Here is a tiny trained network, its code and every weight. The questions are about switching its units off for an input and a class, where a switched-off unit gives its printed mean instead of its output.

import numpy as np


def w(rows, s, z=0):
    codes = np.array(rows[::2]) - 128.0
    scale = np.full(codes.shape[1], s)
    scale[-1] = z or s
    return codes * scale


def f(y):
    return np.maximum(y, 0)


def log_softmax(a):
    a = a - a.max(-1, keepdims=True)
    return a - np.log(np.exp(a).sum(-1, keepdims=True))


def net(x, mask):
    res = np.array(x, float).reshape(1, 2) / 4 @ E
    y = f(res @ A[0][:, :-1].T + A[0][:, -1])
    res = res + np.where(mask, y, B[0][:, -1]) @ B[0][:, :-1]
    return log_softmax(res[-1] @ U[:, :-1].T + U[:, -1])


A, B = {}, {}
E = w([
[249,227,173,116,38,96,54,165,100,86,83],'x0',
[149,123,32,55,176,137,94,114,191,19,56],'x1',
],0.011)
A[0] = w([
[121,158,201,194,73,111,240,139,107,184,148,19],'N1',
[218,190,171,152,113,105,80,181,128,181,125,16],'N2',
[69,117,11,39,150,178,145,109,207,52,67,2],'N3',
[124,40,86,141,186,187,190,85,173,159,137,13],'N4',
[53,105,92,134,155,129,210,88,77,159,203,13],'N5',
[203,200,129,78,57,141,52,165,69,51,39,214],'N6',
[81,87,153,166,169,138,151,93,97,173,174,216],'N7',
[203,152,74,91,130,129,43,109,237,8,51,53],'N8',
[97,145,201,141,97,94,141,85,44,207,145,11],'N9',
[148,137,163,146,77,114,170,151,52,164,154,19],'N10',
[56,37,27,96,213,143,155,115,162,127,120,172],'N11',
[178,194,128,71,149,75,109,203,155,80,88,71],'N12',
[166,194,125,85,2,134,73,136,111,177,117,31],'N13',
[183,202,148,90,94,114,110,90,93,78,71,11],'N14',
[133,195,126,187,57,109,168,192,136,144,117,228],'N15',
],0.009,0.0097)
B[0] = w([
[189,102,51,173,174,35,34,165,23,60,118,172],'N1',
[76,43,63,217,35,176,43,229,162,199,180,168],'N2',
[214,142,40,177,228,13,41,146,58,22,126,200],'N3',
[83,31,30,239,4,187,34,239,221,198,254,170],'N4',
[56,30,45,221,65,150,65,213,186,180,184,167],'N5',
[154,161,216,94,108,188,218,79,200,198,91,252],'N6',
[202,190,199,88,160,124,173,36,121,162,53,198],'N7',
[189,133,104,104,185,63,107,122,22,57,136,223],'N8',
[181,118,3,181,191,44,5,195,31,54,160,166],'N9',
[147,91,64,207,189,51,61,187,19,72,165,156],'N10',
[147,168,200,83,86,210,144,90,219,168,132,225],'N11',
[104,61,11,217,104,134,100,255,162,162,201,178],'N12',
[98,73,72,207,48,176,124,177,150,201,164,173],'N13',
[77,77,9,217,39,156,34,241,151,179,215,169],'N14',
[179,233,195,58,164,168,175,36,156,165,70,192],'N15',
],0.012,0.022)
U = w([
[90,62,104,189,40,192,91,213,207,188,191,19],'0',
[171,109,72,166,192,38,60,177,4,75,142,2],'1',
[166,202,214,51,156,186,194,35,183,172,47,237],'2',
],0.014,0.0089)

Each question gives the input, the list of numbers given to net, and the class t.
The units are the neurons (one row each of A and B). Each row of codes is followed by its name. A weight is (code - 128) times the scale printed after its matrix; where a second scale follows, it is the last column's (A, B and U).
mask holds one flag per neuron, in row order. A switched-off neuron (its flag False) gives its mean, the last column of its row in B, instead of its output. The means were averaged over made-up inputs and are rounded, as every weight is.
A unit's drop is (log p(t) with every unit on - log p(t) with that unit switched off) / (log p(t) with every unit on - log p(t) with every unit switched off).
unit that matters most: the unit with the biggest drop
k most important neurons: the k neurons with the biggest drops, biggest first
drop of u: that unit's drop, to one decimal
input [5,-6], class 1: unit that matters most -> N1
input [4,-5], class 1: 3 most important neurons -> N11; N1; N9
input [5,5], class 0: 4 most important neurons -> N6; N14; N12; N1
input [3,3], class 2: 2 most important neurons -> N6; N4
input [-6,-8], class 1: 2 most important neurons -> N1; N9
input [7,7], class 0: 2 most important neurons -> N6; N14
input [-4,5], class 1: 3 most important neurons -> N3; N6; N15
input [8,8], class 0: 4 most important neurons -> N6; N14; N12; N13
input [-3,5], class 1: 2 most important neurons -> N3; N6
input [-6,7], class 1: 2 most important neurons -> N3; N6
input [-5,-7], class 1: drop of N14 -> 0.0
input [2,3], class 2: drop of N4 -> 0.1
input [-2,3], class 2: drop of N12 -> 0.2
input [-3,-4], class 1: unit that matters most -> N6
